Below are the code and all the weights of a small trained network. Each question names an input and a class and asks about switching units off, where a switched-off unit gives its printed mean instead of its output.

import numpy as np


def w(rows, s, z=0):
    codes = np.array(rows[::2]) - 128.0
    scale = np.full(codes.shape[1], s)
    scale[-1] = z or s
    return codes * scale


def norm(h):
    return h / np.sqrt((h * h).mean(-1, keepdims=True) + 1e-5)


def f(y):
    return y / 2 * (1 + np.tanh(0.7978845608 * (y + 0.044715 * y**3)))


def log_softmax(a):
    a = a - a.max(-1, keepdims=True)
    return a - np.log(np.exp(a).sum(-1, keepdims=True))


def net(x, mask):
    res = np.array(x, float).reshape(1, 2) / 4 @ E
    u = 0
    for l in range(3):
        y = f(norm(res) @ A[l][:, :-1].T + A[l][:, -1])
        res = res + np.where(mask[u : u + 7], y, B[l][:, -1]) @ B[l][:, :-1]
        u += 7
    return log_softmax(norm(res)[-1] @ U[:, :-1].T + U[:, -1])


A, B = {}, {}
E = w([
[165,174,80,114,189,157,112],'x0',
[180,117,87,143,2,90,96],'x1',
],0.0097)
A[0] = w([
[136,166,168,146,144,158,92,7],'L0N0',
[127,62,169,91,114,109,135,37],'L0N1',
[138,2,190,161,114,181,85,201],'L0N2',
[79,88,158,110,65,125,182,255],'L0N3',
[123,155,126,115,82,159,59,217],'L0N4',
[121,156,80,135,116,139,80,73],'L0N5',
[128,157,168,114,115,135,110,110],'L0N6',
],0.0078,0.00058)
B[0] = w([
[113,124,146,7,91,133,124,144],'L0N0',
[135,100,155,120,174,195,85,171],'L0N1',
[59,130,129,168,142,97,48,209],'L0N2',
[1,18,154,76,112,110,62,254],'L0N3',
[131,152,232,226,63,200,192,190],'L0N4',
[197,87,158,176,129,142,160,177],'L0N5',
[162,123,93,112,97,55,71,126],'L0N6',
],0.0054,0.0032)
A[1] = w([
[193,111,90,75,179,174,84,118],'L1N0',
[148,165,61,61,140,152,123,10],'L1N1',
[96,124,193,86,100,173,151,22],'L1N2',
[158,169,146,88,254,109,143,126],'L1N3',
[229,50,156,108,53,150,86,249],'L1N4',
[72,80,190,136,122,115,86,70],'L1N5',
[74,67,140,145,138,110,92,104],'L1N6',
],0.0083,0.0012)
B[1] = w([
[33,133,132,130,119,148,83,184],'L1N0',
[123,71,189,113,110,81,91,161],'L1N1',
[205,135,146,140,65,218,89,142],'L1N2',
[133,163,133,89,1,69,133,254],'L1N3',
[78,146,142,162,232,141,179,227],'L1N4',
[161,71,119,168,99,104,43,202],'L1N5',
[198,59,151,189,120,101,71,186],'L1N6',
],0.0068,0.0074)
A[2] = w([
[146,184,128,235,164,128,131,252],'L2N0',
[217,254,95,125,163,109,238,129],'L2N1',
[143,164,80,149,186,147,106,21],'L2N2',
[146,150,101,70,128,151,88,167],'L2N3',
[126,230,172,21,94,68,159,165],'L2N4',
[137,141,78,170,74,37,86,239],'L2N5',
[129,118,154,127,119,78,98,74],'L2N6',
],0.0072,0.0013)
B[2] = w([
[141,101,80,67,102,162,178,183],'L2N0',
[154,125,138,91,174,75,2,200],'L2N1',
[172,156,130,191,168,124,157,127],'L2N2',
[103,124,149,162,101,121,178,142],'L2N3',
[84,202,131,90,84,113,150,253],'L2N4',
[113,184,153,68,223,173,141,202],'L2N5',
[127,50,126,165,216,95,120,158],'L2N6',
],0.0068,0.0069)
U = w([
[92,47,196,187,117,86,54,233],'0',
[122,110,90,180,105,171,251,4],'1',
[220,189,42,105,208,137,139,78],'2',
[44,240,160,47,89,83,144,221],'3',
],0.011,0.002)

Each question gives the input, the list of numbers given to net, and the class t.
The units are the neurons (one row each of A and B). Each row of codes is followed by its name. A weight is (code - 128) times the scale printed after its matrix; where a second scale follows, it is the last column's (A, B and U).
mask holds one flag per neuron, layer by layer. A switched-off neuron (its flag False) gives its mean, the last column of its row in B, instead of its output. The means were averaged over made-up inputs and are rounded, as every weight is.
A unit's drop is (log p(t) with every unit on - log p(t) with that unit switched off) / (log p(t) with every unit on - log p(t) with every unit switched off).
most important unit: the unit with the biggest drop
k most important neurons: the k neurons with the biggest drops, biggest first
k most important neurons of layer l: the k neurons of layer l with the biggest drops, biggest first
drop when u is switched off: that unit's drop, to one decimal
input [-1,7], class 1: 2 most important neurons -> (L1N3; L1N4)
input [7,2], class 3: most important unit -> L1N6
input [3,1], class 2: 2 most important neurons of layer 0 -> (L0N5; L0N3)
input [-1,6], class 1: 2 most important neurons -> (L1N4; L1N3)
input [-2,7], class 1: 3 most important neurons -> (L2N1; L1N4; L1N1)
input [5,7], class 2: 2 most important neurons -> (L2N1; L1N3)
input [2,8], class 2: 2 most important neurons -> (L1N3; L2N1)
input [-2,8], class 1: 3 most important neurons of layer 1 -> (L1N4; L1N1; L1N3)
input [1,7], class 2: 3 most important neurons -> (L1N3; L2N1; L1N0)
input [6,4], class 2: 2 most important neurons of layer 2 -> (L2N1; L2N0)
input [0,7], class 1: 2 most important neurons -> (L1N3; L0N4)
input [5,5], class 2: drop when L2N1 is switched off -> 0.2
input [2,7], class 2: drop when L1N3 is switched off -> 0.2
input [2,2], class 2: drop when L2N1 is switched off -> 0.2
input [0,4], class 1: most important neuron of layer 2 -> (L2N0)
